Below is a small trained network, with its code and all its weights. Each question gives an input and a target symbol and asks what happens when units are switched off, that is, made to give their printed mean instead of their output.

import numpy as np


def w(rows, s, z=0):
    codes = np.array(rows[::2]) - 128.0
    scale = np.full(codes.shape[1], s)
    scale[-1] = z or s
    return codes * scale


def norm(h):
    return h / np.sqrt((h * h).mean(-1, keepdims=True) + 1e-5)


def f(y):
    return y / 2 * (1 + np.tanh(0.7978845608 * (y + 0.044715 * y**3)))


def softmax(a):
    e = np.exp(a - a.max(-1, keepdims=True))
    return e / e.sum(-1, keepdims=True)


def log_softmax(a):
    a = a - a.max(-1, keepdims=True)
    return a - np.log(np.exp(a).sum(-1, keepdims=True))


def net(x, mask):
    ids = ['Σγεξπψω'.index(c) for c in x.split()]
    T = len(ids)
    res = E[ids] + P[:T]
    u = 0
    for l in range(2):
        r = norm(res)
        for j in range(3):
            rows = slice(2 * j, 2 * j + 2)
            q, k, v = (r @ M[l][rows].T for M in (Q, K, V))
            z = softmax(np.where(np.tri(T) > 0, q @ k.T / 2**0.5, -1e9)) @ v
            o = O[l][rows]
            res = res + np.where(mask[u + j], z, o[:, -1]) @ o[:, :-1]
        u += 3
        y = f(norm(res) @ A[l][:, :-1].T + A[l][:, -1])
        res = res + np.where(mask[u : u + 12], y, B[l][:, -1]) @ B[l][:, :-1]
        u += 12
    return log_softmax(norm(res)[-1] @ U[:, :-1].T + U[:, -1])


Q, K, V, O, A, B = {}, {}, {}, {}, {}, {}
E = w([
[61,149,105,152,91,149],'Σ',
[36,220,127,167,47,123],'γ',
[106,248,83,126,110,154],'ε',
[129,81,237,203,95,183],'ξ',
[84,221,106,124,133,130],'π',
[12,68,183,80,150,102],'ψ',
[142,183,155,180,154,49],'ω',
],0.011)
P = w([
[239,238,132,122,151,164],'0',
[77,127,1,118,161,118],'1',
[124,148,145,157,152,116],'2',
[129,173,218,72,156,186],'3',
[138,121,61,117,93,99],'4',
[147,93,172,179,119,110],'5',
[192,150,203,79,127,238],'6',
[171,129,85,125,39,80],'7',
[131,92,167,176,116,102],'8',
],0.0099)
Q[0] = w([
[106,120,170,74,131,238],'L0H1',
[46,106,106,95,135,105],'L0H1',
[110,171,159,113,127,51],'L0H2',
[141,97,105,1,139,69],'L0H2',
[173,83,86,93,69,75],'L0H3',
[108,109,141,90,111,233],'L0H3',
],0.008)
K[0] = w([
[163,127,127,153,153,114],'L0H1',
[85,165,76,61,118,2],'L0H1',
[79,77,77,115,122,83],'L0H2',
[117,131,115,89,236,154],'L0H2',
[141,197,113,187,250,158],'L0H3',
[119,96,138,83,108,115],'L0H3',
],0.0082)
V[0] = w([
[97,158,66,11,110,196],'L0H1',
[149,80,101,215,170,253],'L0H1',
[75,67,79,101,84,102],'L0H2',
[109,109,203,34,210,101],'L0H2',
[81,165,129,117,72,225],'L0H3',
[160,246,198,162,132,206],'L0H3',
],0.005)
O[0] = w([
[213,160,124,120,1,185,165],'L0H1',
[94,40,224,131,101,60,66],'L0H1',
[170,102,74,178,109,125,101],'L0H2',
[205,121,241,59,43,53,157],'L0H2',
[164,82,129,177,229,83,215],'L0H3',
[101,165,136,168,171,176,255],'L0H3',
],0.0053,0.0027)
A[0] = w([
[118,60,159,129,109,60,31],'L0N1',
[125,89,166,34,122,125,207],'L0N2',
[87,159,186,113,156,83,106],'L0N3',
[163,124,184,87,144,151,160],'L0N4',
[122,130,71,102,60,144,153],'L0N5',
[114,216,99,125,151,255,101],'L0N6',
[199,143,6,187,184,113,133],'L0N7',
[109,132,123,114,176,112,108],'L0N8',
[114,161,158,182,151,156,86],'L0N9',
[57,122,138,104,147,155,252],'L0N10',
[107,113,49,141,142,168,202],'L0N11',
[226,68,169,135,136,34,92],'L0N12',
],0.0091,0.0022)
B[0] = w([
[131,216,84,181,130,36,169],'L0N1',
[112,250,139,178,92,73,209],'L0N2',
[211,105,155,231,150,141,194],'L0N3',
[176,179,212,127,98,190,174],'L0N4',
[195,144,183,194,98,109,157],'L0N5',
[111,66,213,124,148,70,254],'L0N6',
[169,87,52,179,194,109,187],'L0N7',
[209,119,157,138,73,152,134],'L0N8',
[114,123,181,39,201,127,189],'L0N9',
[230,176,128,158,76,185,218],'L0N10',
[199,165,99,253,120,234,165],'L0N11',
[162,52,50,126,168,137,148],'L0N12',
],0.006,0.0058)
Q[1] = w([
[55,130,27,119,187,62],'L1H1',
[177,125,174,118,222,115],'L1H1',
[165,224,44,13,180,153],'L1H2',
[20,117,142,46,7,195],'L1H2',
[188,5,119,108,189,1],'L1H3',
[238,88,211,179,219,141],'L1H3',
],0.0073)
K[1] = w([
[142,240,169,99,196,190],'L1H1',
[176,98,155,154,213,87],'L1H1',
[148,156,105,6,130,158],'L1H2',
[125,111,87,75,221,108],'L1H2',
[123,130,188,119,140,167],'L1H3',
[158,33,186,151,96,99],'L1H3',
],0.011)
V[1] = w([
[161,154,212,93,76,181],'L1H1',
[98,136,103,179,41,186],'L1H1',
[65,79,46,147,199,49],'L1H2',
[241,94,92,158,220,137],'L1H2',
[133,194,177,146,235,68],'L1H3',
[210,1,65,29,41,96],'L1H3',
],0.0052)
O[1] = w([
[79,61,193,66,79,234,143],'L1H1',
[125,109,91,100,110,192,128],'L1H1',
[125,184,164,105,182,82,71],'L1H2',
[204,93,84,76,143,161,148],'L1H2',
[121,139,31,187,133,117,200],'L1H3',
[149,164,118,254,235,175,1],'L1H3',
],0.0073,0.0083)
A[1] = w([
[13,204,237,110,154,105,62],'L1N1',
[111,122,55,77,229,98,92],'L1N2',
[179,94,236,200,223,119,157],'L1N3',
[176,112,10,100,82,243,127],'L1N4',
[79,216,131,170,49,222,114],'L1N5',
[118,117,157,88,96,4,108],'L1N6',
[251,225,104,177,43,61,67],'L1N7',
[84,210,172,151,188,206,4],'L1N8',
[108,91,151,21,183,198,189],'L1N9',
[32,113,80,196,51,53,160],'L1N10',
[176,224,142,93,207,66,103],'L1N11',
[160,118,2,134,48,84,182],'L1N12',
],0.0088,0.0036)
B[1] = w([
[176,98,83,145,167,153,168],'L1N1',
[163,224,143,61,174,249,133],'L1N2',
[52,82,7,92,114,32,181],'L1N3',
[226,20,59,139,124,132,185],'L1N4',
[139,97,79,1,170,145,203],'L1N5',
[110,123,162,175,80,137,199],'L1N6',
[69,108,131,196,151,140,254],'L1N7',
[73,146,126,194,104,122,124],'L1N8',
[152,174,119,236,187,132,157],'L1N9',
[136,238,112,174,176,101,246],'L1N10',
[106,47,102,84,99,84,151],'L1N11',
[210,115,201,245,125,187,251],'L1N12',
],0.0082,0.0083)
U = w([
[236,27,40,157,107,167,118],'Σ',
[119,140,148,255,69,139,134],'γ',
[86,156,51,112,210,170,182],'ε',
[50,32,49,112,38,67,235],'ξ',
[45,14,186,157,216,207,18],'π',
[204,77,175,103,197,51,3],'ψ',
[153,90,196,60,37,155,207],'ω',
],0.0071,0.0024)

Each question gives the input, a string of symbols that net reads in full, and the target symbol t.
The units are the heads (2 rows each of Q, K, V and O) and the neurons (one row each of A and B). Each row of codes is followed by its name. A weight is (code - 128) times the scale printed after its matrix; where a second scale follows, it is the last column's (O, A, B and U).
mask holds one flag per unit, layer by layer, with each layer's heads first. A switched-off unit (its flag False) gives its mean, the last column of its rows in O or B, instead of its output. The means were averaged over made-up inputs and are rounded, as every weight is.
A unit's drop is (log p(t) with every unit on - log p(t) with that unit switched off) / (log p(t) with every unit on - log p(t) with every unit switched off).
The circuit of an input: a set's keep is (log p(t) with only the set's units on - log p(t) with every unit switched off) / (log p(t) with every unit on - log p(t) with every unit switched off). Starting from the 12 units with the biggest drops (on a tie, the unit counted first), units are removed one at a time, each time the one whose removal leaves the highest keep (on an exact tie, the one counted first), for as long as the keep stays at least 0.8.
circuit, biggest first: the units of the circuit, biggest drop first
top k neurons: the k neurons with the biggest drops, biggest first
k most important neurons of layer l: the k neurons of layer l with the biggest drops, biggest first
heads that matter: for each layer, one digit per head in row order, 1 if its drop is at least 0.15 and else 0, layers parted by /
input π π ψ π π ω Σ, target ξ: circuit, biggest first -> [L1N3 L0N6 L1N12]
input π γ ψ γ ε π ε, target ψ: heads that matter -> 011 / 100
input ξ Σ ψ Σ, target ω: heads that matter -> 000 / 000
input ψ π ξ ψ Σ ψ ε, target ω: circuit, biggest first -> [L1N12 L0N6]
input π ε Σ Σ ξ ε, target ξ: 4 most important neurons of layer 1 -> [L1N3 L1N10 L1N12 L1N11]
input ψ ψ ψ ξ ξ ψ ψ, target ω: heads that matter -> 010 / 000
input ψ γ ω, target ε: 2 most important neurons of layer 1 -> [L1N2 L1N4]
input ε π ξ ε ω ε, target ξ: top 2 neurons -> [L0N9 L0N6]
input ω ψ Σ γ, target ω: top 3 neurons -> [L1N7 L1N10 L0N6]
input ξ ξ γ ξ, target π: heads that matter -> 011 / 000
input ψ ψ ξ ε, target ω: heads that matter -> 000 / 000
input ξ ξ ω, target ξ: heads that matter -> 100 / 000
input ξ γ ψ γ ψ ε Σ, target ω: heads that matter -> 001 / 000
input ψ ψ γ ω π ξ ψ γ π, target ε: heads that matter -> 110 / 010
input ξ γ ε, target ε: top 2 neurons -> [L0N6 L1N2]
input ω ω ξ Σ, target ξ: circuit, biggest first -> [L1N3 L1N12 L0N6]
input ε ψ ψ Σ γ, target Σ: circuit, biggest first -> [L1H1 L1N4 L0N2]
input γ ψ ψ Σ ξ π, target ξ: top neuron -> [L1N3]
input ξ Σ ψ γ ε π ξ, target ψ: top 3 neurons -> [L1N7 L0N11 L0N7]
input ε ψ π ε ψ ψ Σ γ π, target ε: circuit, biggest first -> [L1H3 L0N9 L1N12]
input ψ ξ γ π ξ ξ ε, target π: heads that matter -> 010 / 000
input π ξ ε γ, target π: 2 most important neurons of layer 1 -> [L1N10 L1N9]
input γ ω ξ π, target ξ: heads that matter -> 000 / 100
input γ π π Σ, target ψ: top 2 neurons -> [L0N6 L0N11]
input ω γ Σ ε ψ Σ ξ, target ω: heads that matter -> 001 / 000
input ξ π π ψ Σ ξ ε ψ Σ, target Σ: top neuron -> [L0N11]
input π ξ ω ε ε ψ π, target ω: heads that matter -> 001 / 001
input ψ π ε γ, target ψ: heads that matter -> 101 / 110
